Below are the code and all the weights of a small trained network. Each question names an input and a class and asks about switching units off, where a switched-off unit gives its printed mean instead of its output.

import numpy as np


def w(rows, s, z=0):
    codes = np.array(rows[::2]) - 128.0
    scale = np.full(codes.shape[1], s)
    scale[-1] = z or s
    return codes * scale


def f(y):
    return np.maximum(y, 0)


def log_softmax(a):
    a = a - a.max(-1, keepdims=True)
    return a - np.log(np.exp(a).sum(-1, keepdims=True))


def net(x, mask):
    res = np.array(x, float).reshape(1, 2) / 4 @ E
    y = f(res @ A[0][:, :-1].T + A[0][:, -1])
    res = res + np.where(mask, y, B[0][:, -1]) @ B[0][:, :-1]
    return log_softmax(res[-1] @ U[:, :-1].T + U[:, -1])


A, B = {}, {}
E = w([
[123,42,70,110,63,215],'x0',
[164,114,77,5,189,75],'x1',
],0.012)
A[0] = w([
[255,100,57,8,227,105,85],'N0',
[54,61,107,85,78,203,94],'N1',
[131,44,62,100,65,191,83],'N2',
[167,119,122,108,111,88,251],'N3',
[110,153,112,209,101,124,84],'N4',
[127,182,210,69,146,32,73],'N5',
[134,152,166,227,86,182,111],'N6',
[97,128,187,174,98,135,84],'N7',
[162,177,223,173,184,57,80],'N8',
[132,187,209,114,143,131,95],'N9',
[108,214,160,168,189,93,203],'N10',
[178,78,56,93,43,252,162],'N11',
[43,114,182,235,137,172,101],'N12',
],0.0097,0.013)
B[0] = w([
[139,48,42,123,112,87,244],'N0',
[89,187,131,94,151,99,192],'N1',
[63,164,94,108,124,119,200],'N2',
[167,97,171,245,138,200,242],'N3',
[120,69,65,82,83,57,162],'N4',
[87,132,116,110,114,64,195],'N5',
[166,72,63,129,114,117,208],'N6',
[138,101,79,91,121,92,164],'N7',
[65,173,115,105,118,66,202],'N8',
[69,181,102,67,138,60,161],'N9',
[79,134,145,168,128,162,247],'N10',
[87,179,130,155,153,140,253],'N11',
[183,82,62,122,94,101,208],'N12',
],0.012,0.014)
U = w([
[151,55,85,128,113,107,89],'0',
[46,213,127,129,140,117,95],'1',
[154,116,180,248,155,189,254],'2',
[177,152,156,122,168,132,96],'3',
[147,154,168,105,135,134,92],'4',
],0.016,0.0086)

Each question gives the input, the list of numbers given to net, and the class t.
The units are the neurons (one row each of A and B). Each row of codes is followed by its name. A weight is (code - 128) times the scale printed after its matrix; where a second scale follows, it is the last column's (A, B and U).
mask holds one flag per neuron, in row order. A switched-off neuron (its flag False) gives its mean, the last column of its row in B, instead of its output. The means were averaged over made-up inputs and are rounded, as every weight is.
A unit's drop is (log p(t) with every unit on - log p(t) with that unit switched off) / (log p(t) with every unit on - log p(t) with every unit switched off).
The circuit of an input: a set's keep is (log p(t) with only the set's units on - log p(t) with every unit switched off) / (log p(t) with every unit on - log p(t) with every unit switched off). Starting from the 12 units with the biggest drops (on a tie, the unit counted first), units are removed one at a time, each time the one whose removal leaves the highest keep (on an exact tie, the one counted first), for as long as the keep stays at least 0.8.
units of the circuit, in order: the units of the circuit, biggest drop first
top k neurons: the k neurons with the biggest drops, biggest first
drop of u: that unit's drop, to one decimal
input [-2,-4], class 0: units of the circuit, in order => (N11)
input [3,-2], class 2: units of the circuit, in order => (N8 N0)
input [7,-5], class 1: top 2 neurons => (N11 N1)
input [-3,-1], class 2: top 2 neurons => (N2 N1)
input [-5,-6], class 0: top 2 neurons => (N12 N6)
input [-8,-8], class 0: top 2 neurons => (N12 N6)
input [8,7], class 1: top 2 neurons => (N11 N2)
input [4,0], class 1: top 2 neurons => (N2 N1)
input [-3,0], class 2: top 2 neurons => (N2 N1)
input [-3,-3], class 2: top 2 neurons => (N0 N2)
input [3,0], class 2: drop of N8 => 0.4
